Below are the code and all the weights of a small trained network. Each question names an input and a target symbol and asks about switching units off, where a switched-off unit gives its printed mean instead of its output.

import numpy as np


def w(rows, s, z=0):
    codes = np.array(rows[::2]) - 128.0
    scale = np.full(codes.shape[1], s)
    scale[-1] = z or s
    return codes * scale


def norm(h):
    return h / np.sqrt((h * h).mean(-1, keepdims=True) + 1e-5)


def f(y):
    return np.maximum(y, 0)


def softmax(a):
    e = np.exp(a - a.max(-1, keepdims=True))
    return e / e.sum(-1, keepdims=True)


def log_softmax(a):
    a = a - a.max(-1, keepdims=True)
    return a - np.log(np.exp(a).sum(-1, keepdims=True))


def net(x, mask):
    ids = ['ΓΘΛΦΩβδεζημξπτ'.index(c) for c in x.split()]
    T = len(ids)
    res = E[ids] + P[:T]
    u = 0
    for l in range(3):
        q, k, v = (norm(res) @ M[l].T for M in (Q, K, V))
        z = softmax(np.where(np.tri(T) > 0, q @ k.T / 4**0.5, -1e9)) @ v
        res = res + np.where(mask[u], z, O[l][:, -1]) @ O[l][:, :-1]
        u += 1
        y = f(norm(res) @ A[l][:, :-1].T + A[l][:, -1])
        res = res + np.where(mask[u : u + 8], y, B[l][:, -1]) @ B[l][:, :-1]
        u += 8
    return log_softmax(norm(res)[-1] @ U[:, :-1].T + U[:, -1])


Q, K, V, O, A, B = {}, {}, {}, {}, {}, {}
E = w([
[76,112,105,69,139,119],'Γ',
[76,73,90,136,139,133],'Θ',
[92,131,157,59,130,121],'Λ',
[173,120,116,63,221,252],'Φ',
[126,92,150,168,80,145],'Ω',
[82,69,134,101,112,121],'β',
[120,119,187,113,87,145],'δ',
[100,136,69,142,128,159],'ε',
[138,126,58,151,87,119],'ζ',
[101,166,87,115,138,160],'η',
[98,163,121,70,133,142],'μ',
[105,128,177,140,123,165],'ξ',
[106,142,148,109,102,167],'π',
[78,89,146,73,137,107],'τ',
],0.028)
P = w([
[27,159,150,184,57,89],'0',
[52,169,133,163,66,118],'1',
[69,154,134,146,79,139],'2',
[84,146,130,134,88,153],'3',
[100,139,130,124,94,162],'4',
[113,132,127,116,97,174],'5',
[123,128,126,110,103,185],'6',
[137,120,126,105,104,195],'7',
[148,112,124,101,106,204],'8',
[159,105,124,95,112,214],'9',
[172,97,122,89,116,221],'10',
[185,89,121,87,123,227],'11',
[200,80,121,85,131,235],'12',
[212,68,122,85,137,246],'13',
],0.012)
Q[0] = w([
[172,189,104,137,201,58],'L0H1',
[143,179,122,171,204,6],'L0H1',
[160,212,213,223,156,25],'L0H1',
[129,126,177,97,49,79],'L0H1',
],0.011)
K[0] = w([
[31,116,117,177,83,76],'L0H1',
[47,241,185,186,73,98],'L0H1',
[8,165,110,147,70,60],'L0H1',
[122,133,123,169,167,144],'L0H1',
],0.012)
V[0] = w([
[32,103,157,103,137,110],'L0H1',
[179,45,59,125,100,187],'L0H1',
[168,64,222,118,49,71],'L0H1',
[140,182,190,115,255,142],'L0H1',
],0.0082)
O[0] = w([
[137,137,150,100,67,254,253],'L0H1',
[140,175,188,113,223,117,232],'L0H1',
[242,148,38,65,73,55,46],'L0H1',
[151,43,111,175,174,184,61],'L0H1',
],0.0095,0.0044)
A[0] = w([
[88,127,31,130,163,175,140],'L0N1',
[67,113,154,32,125,87,131],'L0N2',
[160,229,69,255,120,47,151],'L0N3',
[142,211,118,94,123,209,145],'L0N4',
[120,104,107,135,114,201,195],'L0N5',
[198,94,137,113,95,122,251],'L0N6',
[83,61,83,154,149,148,221],'L0N7',
[115,113,184,118,80,104,184],'L0N8',
],0.0089,0.0034)
B[0] = w([
[74,29,53,43,144,134,186],'L0N1',
[47,117,113,231,211,61,221],'L0N2',
[2,29,112,164,154,245,146],'L0N3',
[228,103,135,35,93,80,255],'L0N4',
[145,79,92,94,21,70,242],'L0N5',
[27,77,102,94,85,26,170],'L0N6',
[118,145,51,121,125,56,196],'L0N7',
[78,128,134,209,120,220,196],'L0N8',
],0.0066,0.0077)
Q[1] = w([
[94,15,92,142,46,249],'L1H1',
[62,64,126,2,95,150],'L1H1',
[205,142,69,125,55,106],'L1H1',
[53,170,205,183,129,145],'L1H1',
],0.0092)
K[1] = w([
[182,19,171,5,255,184],'L1H1',
[251,64,183,165,240,51],'L1H1',
[84,98,236,97,71,34],'L1H1',
[10,232,104,147,164,181],'L1H1',
],0.0049)
V[1] = w([
[161,157,222,191,62,227],'L1H1',
[106,172,125,56,70,135],'L1H1',
[199,205,1,119,135,164],'L1H1',
[163,200,185,20,198,160],'L1H1',
],0.0099)
O[1] = w([
[140,3,148,95,167,23,113],'L1H1',
[64,155,172,50,87,112,254],'L1H1',
[31,104,149,202,168,93,38],'L1H1',
[16,97,106,174,20,54,119],'L1H1',
],0.011,0.008)
A[1] = w([
[181,158,62,92,111,104,9],'L1N1',
[141,96,149,243,117,107,230],'L1N2',
[133,174,83,117,108,100,29],'L1N3',
[91,151,151,102,187,82,250],'L1N4',
[91,145,66,100,133,115,23],'L1N5',
[123,156,210,105,107,104,57],'L1N6',
[104,84,147,175,255,118,131],'L1N7',
[92,148,74,105,180,145,213],'L1N8',
],0.014,0.0023)
B[1] = w([
[132,122,145,58,90,89,169],'L1N1',
[245,187,127,74,149,153,156],'L1N2',
[163,115,160,103,68,88,152],'L1N3',
[165,126,71,167,112,92,181],'L1N4',
[178,138,174,161,114,115,220],'L1N5',
[81,183,110,161,192,97,253],'L1N6',
[152,117,24,99,145,143,187],'L1N7',
[103,142,171,87,125,60,244],'L1N8',
],0.013,0.0058)
Q[2] = w([
[2,176,93,63,57,55],'L2H1',
[144,179,34,34,210,117],'L2H1',
[132,46,58,26,75,90],'L2H1',
[199,156,181,179,161,15],'L2H1',
],0.0096)
K[2] = w([
[33,129,107,163,95,31],'L2H1',
[162,104,49,64,195,92],'L2H1',
[146,72,1,90,89,74],'L2H1',
[189,210,166,154,149,74],'L2H1',
],0.0097)
V[2] = w([
[194,247,107,204,27,183],'L2H1',
[100,124,181,153,147,205],'L2H1',
[198,158,203,139,198,117],'L2H1',
[12,85,1,195,152,41],'L2H1',
],0.0067)
O[2] = w([
[171,109,120,119,106,61,24],'L2H1',
[83,102,179,118,129,88,80],'L2H1',
[102,97,108,129,58,103,3],'L2H1',
[105,134,128,9,137,171,98],'L2H1',
],0.012,0.0054)
A[2] = w([
[140,183,168,131,241,5,139],'L2N1',
[189,171,180,126,123,124,119],'L2N2',
[136,66,177,74,112,67,200],'L2N3',
[82,90,134,113,41,163,2],'L2N4',
[71,146,123,94,146,100,148],'L2N5',
[76,125,143,121,107,37,160],'L2N6',
[154,92,61,109,43,31,24],'L2N7',
[104,215,174,170,195,125,80],'L2N8',
],0.014,0.0046)
B[2] = w([
[223,138,65,174,7,82,165],'L2N1',
[135,168,148,62,187,175,175],'L2N2',
[137,73,94,108,199,110,232],'L2N3',
[138,124,41,216,48,148,194],'L2N4',
[184,129,173,191,138,120,255],'L2N5',
[125,70,169,158,162,143,224],'L2N6',
[57,143,118,132,134,103,169],'L2N7',
[52,163,35,132,190,119,167],'L2N8',
],0.015,0.0096)
U = w([
[190,130,79,170,167,184,62],'Γ',
[194,155,61,30,34,155,66],'Θ',
[151,19,66,130,164,107,75],'Λ',
[82,75,125,192,72,210,158],'Φ',
[117,209,165,141,37,217,92],'Ω',
[32,119,180,204,179,166,85],'β',
[102,186,111,197,182,87,147],'δ',
[147,146,229,29,136,134,172],'ε',
[115,60,53,101,2,120,85],'ζ',
[214,171,34,163,116,118,196],'η',
[138,250,166,122,195,183,96],'μ',
[152,65,203,159,154,123,255],'ξ',
[63,95,112,76,156,46,160],'π',
[237,127,100,82,142,39,78],'τ',
],0.014,0.0058)

Each question gives the input, a string of symbols that net reads in full, and the target symbol t.
The units are the heads (4 rows each of Q, K, V and O) and the neurons (one row each of A and B). Each row of codes is followed by its name. A weight is (code - 128) times the scale printed after its matrix; where a second scale follows, it is the last column's (O, A, B and U).
mask holds one flag per unit, layer by layer, with each layer's heads first. A switched-off unit (its flag False) gives its mean, the last column of its rows in O or B, instead of its output. The means were averaged over made-up inputs and are rounded, as every weight is.
A unit's drop is (log p(t) with every unit on - log p(t) with that unit switched off) / (log p(t) with every unit on - log p(t) with every unit switched off).
The circuit of an input: a set's keep is (log p(t) with only the set's units on - log p(t) with every unit switched off) / (log p(t) with every unit on - log p(t) with every unit switched off). Starting from the 12 units with the biggest drops (on a tie, the unit counted first), units are removed one at a time, each time the one whose removal leaves the highest keep (on an exact tie, the one counted first), for as long as the keep stays at least 0.8.
units of the circuit, in order: the units of the circuit, biggest drop first
unit that matters most: the unit with the biggest drop
top k neurons: the k neurons with the biggest drops, biggest first
k most important neurons of layer l: the k neurons of layer l with the biggest drops, biggest first
input δ Ω ε π τ ξ ξ ζ ε Ω Ω, target τ: units of the circuit, in order	(L0H1)
input τ Γ π η η β Ω μ β Ω β, target τ: top 2 neurons	(L2N1 L0N2)
input ξ ε τ Γ, target Θ: 2 most important neurons of layer 0	(L0N2 L0N5)
input ξ β Γ δ β η μ Φ Γ Θ ε ζ, target Θ: units of the circuit, in order	(L2H1 L1H1)
input Γ Λ Θ Φ ζ π δ ζ π, target Φ: units of the circuit, in order	(L1H1 L1N8)
input τ Φ Ω τ π δ π Ω ξ, target Γ: units of the circuit, in order	(L0H1 L1H1 L1N7 L1N2)
input Λ Θ π ξ Λ Θ β δ Θ, target π: top 2 neurons	(L2N7 L1N6)
input τ δ Γ β δ Φ μ Ω π Θ ξ Ω, target η: top 2 neurons	(L1N2 L2N6)
input β Γ π δ μ μ, target Φ: top 2 neurons	(L2N4 L0N1)
input δ Γ μ Θ π Ω β Λ β β ζ δ, target η: top 2 neurons	(L2N1 L1N6)
input μ β ε τ, target δ: top 2 neurons	(L0N2 L2N8)
input δ β ξ π δ δ Φ Θ β Ω, target η: top 3 neurons	(L1N2 L2N6 L0N1)
input π ε Λ Ω Λ, target τ: top 4 neurons	(L0N2 L1N6 L0N1 L2N1)
input β η Λ β ε Θ Φ η μ Λ β Λ ξ μ, target ε: unit that matters most	L2H1
input β π β ζ, target ε: top 2 neurons	(L0N2 L0N3)
input Θ η Θ, target β: 2 most important neurons of layer 2	(L2N1 L2N8)
input τ ξ ξ μ ζ π, target η: units of the circuit, in order	(L0H1 L2N1 L1N6 L1H1)
input ξ Θ η Θ π μ, target ξ: top 2 neurons	(L0N4 L2N5)
input Θ Θ τ ζ Ω ξ, target τ: top 2 neurons	(L2N1 L1N6)
input ε π ξ Λ μ Λ Θ, target ζ: most important neuron of layer 2	(L2N4)
input μ Θ μ Θ π π, target ξ: 2 most important neurons of layer 0	(L0N4 L0N6)
input τ Ω η β τ μ β ξ τ π π τ, target ξ: 2 most important neurons of layer 0	(L0N4 L0N2)
input μ μ ξ τ, target Λ: top 2 neurons	(L2N3 L0N2)
input ζ ε π μ μ η ε π, target δ: 2 most important neurons of layer 2	(L2N8 L2N1)
input μ ξ β β μ ζ Ω Ω Λ μ Γ Θ Ω β, target τ: 2 most important neurons of layer 2	(L2N1 L2N4)
input β ε Φ μ μ ζ, target Θ: 2 most important neurons of layer 1	(L1N2 L1N6)
input π Ω ζ η Γ β τ Λ, target Θ: units of the circuit, in order	(L0H1)
